Below are the code and all the weights of a small trained network. Each question names an input and a target symbol and asks about switching units off, where a switched-off unit gives its printed mean instead of its output.

import numpy as np


def w(rows, s, z=0):
    codes = np.array(rows[::2]) - 128.0
    scale = np.full(codes.shape[1], s)
    scale[-1] = z or s
    return codes * scale


def f(y):
    return np.maximum(y, 0)


def softmax(a):
    e = np.exp(a - a.max(-1, keepdims=True))
    return e / e.sum(-1, keepdims=True)


def log_softmax(a):
    a = a - a.max(-1, keepdims=True)
    return a - np.log(np.exp(a).sum(-1, keepdims=True))


def net(x, mask):
    ids = ['ΣΦΨαβγεζλμξτω'.index(c) for c in x.split()]
    T = len(ids)
    res = E[ids] + P[:T]
    u = 0
    for l in range(2):
        q, k, v = (res @ M[l].T for M in (Q, K, V))
        z = softmax(np.where(np.tri(T) > 0, q @ k.T / 2**0.5, -1e9)) @ v
        res = res + np.where(mask[u], z, O[l][:, -1]) @ O[l][:, :-1]
        u += 1
        y = f(res @ A[l][:, :-1].T + A[l][:, -1])
        res = res + np.where(mask[u : u + 16], y, B[l][:, -1]) @ B[l][:, :-1]
        u += 16
    return log_softmax(res[-1] @ U[:, :-1].T + U[:, -1])


Q, K, V, O, A, B = {}, {}, {}, {}, {}, {}
E = w([
[88,144,75],'Σ',
[83,156,82],'Φ',
[95,143,65],'Ψ',
[75,153,91],'α',
[99,141,61],'β',
[44,173,139],'γ',
[76,153,93],'ε',
[74,158,95],'ζ',
[66,173,114],'λ',
[74,165,93],'μ',
[78,226,95],'ξ',
[105,73,141],'τ',
[134,2,202],'ω',
],0.009)
P = w([
[12,82,44],'0',
[2,97,70],'1',
[47,87,45],'2',
[67,113,72],'3',
[81,131,103],'4',
[103,138,113],'5',
[114,159,142],'6',
[138,157,146],'7',
[159,153,135],'8',
[188,150,120],'9',
[191,150,147],'10',
[204,151,151],'11',
],0.006)
Q[0] = w([
[214,2,168],'0.h1',
[45,152,120],'0.h1',
],0.0021)
K[0] = w([
[164,250,70],'0.h1',
[218,9,113],'0.h1',
],0.0015)
V[0] = w([
[77,65,116],'0.h1',
[30,2,59],'0.h1',
],0.005)
O[0] = w([
[49,82,113,181],'0.h1',
[1,70,131,253],'0.h1',
],0.0085,0.0049)
A[0] = w([
[142,116,21,225],'0.n1',
[69,76,109,252],'0.n2',
[106,215,11,202],'0.n3',
[157,156,124,101],'0.n4',
[48,32,104,232],'0.n5',
[64,237,72,140],'0.n6',
[145,66,199,126],'0.n7',
[124,102,50,161],'0.n8',
[110,118,53,206],'0.n9',
[86,112,171,106],'0.n10',
[253,111,229,147],'0.n11',
[29,67,77,250],'0.n12',
[130,186,140,97],'0.n13',
[195,69,194,109],'0.n14',
[115,147,135,129],'0.n15',
[126,104,185,118],'0.n16',
],0.0065,0.0032)
B[0] = w([
[55,166,173,166],'0.n1',
[90,123,202,216],'0.n2',
[21,222,140,177],'0.n3',
[121,124,129,128],'0.n4',
[102,120,255,235],'0.n5',
[92,212,158,175],'0.n6',
[28,76,124,139],'0.n7',
[95,134,150,159],'0.n8',
[85,163,156,176],'0.n9',
[153,119,184,148],'0.n10',
[71,53,45,131],'0.n11',
[90,147,236,251],'0.n12',
[135,117,104,129],'0.n13',
[86,95,76,133],'0.n14',
[132,148,130,133],'0.n15',
[98,89,128,134],'0.n16',
],0.0052,0.012)
Q[1] = w([
[254,72,91],'1.h1',
[57,124,106],'1.h1',
],0.0091)
K[1] = w([
[7,160,191],'1.h1',
[242,89,139],'1.h1',
],0.011)
V[1] = w([
[139,2,144],'1.h1',
[153,210,74],'1.h1',
],0.0099)
O[1] = w([
[234,42,74,152],'1.h1',
[2,138,126,3],'1.h1',
],0.0096,0.018)
A[1] = w([
[43,184,138,119],'1.n1',
[143,157,109,119],'1.n2',
[232,27,66,138],'1.n3',
[155,107,52,85],'1.n4',
[200,33,117,11],'1.n5',
[216,75,75,143],'1.n6',
[179,63,9,5],'1.n7',
[2,162,179,139],'1.n8',
[107,171,105,91],'1.n9',
[193,187,108,148],'1.n10',
[101,112,241,150],'1.n11',
[72,96,206,151],'1.n12',
[196,188,87,137],'1.n13',
[130,150,196,176],'1.n14',
[124,144,84,111],'1.n15',
[173,64,63,2],'1.n16',
],0.0056,0.0053)
B[1] = w([
[150,142,42,205],'1.n1',
[112,118,152,129],'1.n2',
[84,171,15,238],'1.n3',
[95,96,225,133],'1.n4',
[74,235,86,201],'1.n5',
[90,166,3,206],'1.n6',
[61,157,209,146],'1.n7',
[164,193,53,250],'1.n8',
[148,136,117,137],'1.n9',
[161,60,81,147],'1.n10',
[207,180,101,241],'1.n11',
[234,198,109,213],'1.n12',
[159,83,92,143],'1.n13',
[193,119,101,210],'1.n14',
[138,116,145,128],'1.n15',
[55,219,189,152],'1.n16',
],0.0048,0.012)
U = w([
[211,189,139,144],'Σ',
[81,119,94,254],'Φ',
[114,138,150,46],'Ψ',
[164,53,253,189],'α',
[102,137,151,73],'β',
[157,99,32,118],'γ',
[102,137,145,73],'ε',
[97,143,165,100],'ζ',
[103,142,158,100],'λ',
[102,143,163,104],'μ',
[90,153,158,105],'ξ',
[99,153,156,87],'τ',
[42,170,93,101],'ω',
],0.0066,0.01)

Each question gives the input, a string of symbols that net reads in full, and the target symbol t.
The units are the heads (2 rows each of Q, K, V and O) and the neurons (one row each of A and B). Each row of codes is followed by its name. A weight is (code - 128) times the scale printed after its matrix; where a second scale follows, it is the last column's (O, A, B and U).
mask holds one flag per unit, layer by layer, with each layer's heads first. A switched-off unit (its flag False) gives its mean, the last column of its rows in O or B, instead of its output. The means were averaged over made-up inputs and are rounded, as every weight is.
A unit's drop is (log p(t) with every unit on - log p(t) with that unit switched off) / (log p(t) with every unit on - log p(t) with every unit switched off).
The circuit of an input: a set's keep is (log p(t) with only the set's units on - log p(t) with every unit switched off) / (log p(t) with every unit on - log p(t) with every unit switched off). Starting from the 12 units with the biggest drops (on a tie, the unit counted first), units are removed one at a time, each time the one whose removal leaves the highest keep (on an exact tie, the one counted first), for as long as the keep stays at least 0.8.
circuit, biggest first: the units of the circuit, biggest drop first
unit that matters most: the unit with the biggest drop
top k neurons: the k neurons with the biggest drops, biggest first
top k neurons in layer l: the k neurons of layer l with the biggest drops, biggest first
drop when u is switched off: that unit's drop, to one decimal
input ζ μ Ψ ω μ Σ, target γ: top 3 neurons in layer 0	[0.n3; 0.n6; 0.n1]
input α μ Ψ λ ε τ ξ ε β β ε ξ, target ω: circuit, biggest first	[1.h1; 0.n5]
input Ψ Ψ λ ε ω ξ β Σ ω ω β τ, target γ: unit that matters most	0.n3
input ω τ Σ γ ξ, target ω: circuit, biggest first	[0.n5; 0.h1; 1.h1]
input ω Φ Φ, target γ: circuit, biggest first	[0.n3; 1.h1; 0.h1]
input λ α Ψ λ λ ε ξ ω Φ ξ, target γ: top 4 neurons	[0.n3; 0.n6; 0.n1; 0.n9]
input ω β ε ε Σ ω, target γ: top 3 neurons	[1.n3; 1.n6; 0.n3]
input γ ω Φ τ β μ, target α: top 2 neurons	[0.n3; 0.n6]
input ω ω ω μ, target γ: top 3 neurons	[0.n3; 1.n3; 1.n6]
input τ Σ α, target α: top 2 neurons	[0.n3; 1.n8]
input λ ζ β Σ μ ω ω λ ω τ, target γ: top 4 neurons	[0.n3; 0.n6; 1.n3; 1.n6]
input α τ β Ψ Φ β ω β τ ω τ Ψ, target γ: top 3 neurons	[0.n3; 0.n6; 0.n1]
input Φ ω λ τ β, target α: top 2 neurons in layer 0	[0.n3; 0.n12]
input ε ζ Φ τ, target α: top neuron in layer 0	[0.n12]
input α ω ω ω λ Ψ τ ζ, target α: top 2 neurons	[0.n3; 1.n8]
input β ω τ Ψ Φ, target α: drop when 0.n6 is switched off	0.6
input ω β Ψ τ ω Ψ, target γ: drop when 1.n6 is switched off	0.2
input ε Φ α Σ ω Σ α, target γ: drop when 0.n6 is switched off	1.0
input μ ω ω β ε, target γ: top 2 neurons in layer 1	[1.n3; 1.n6]
input Ψ τ Ψ, target α: top neuron	[1.n8]
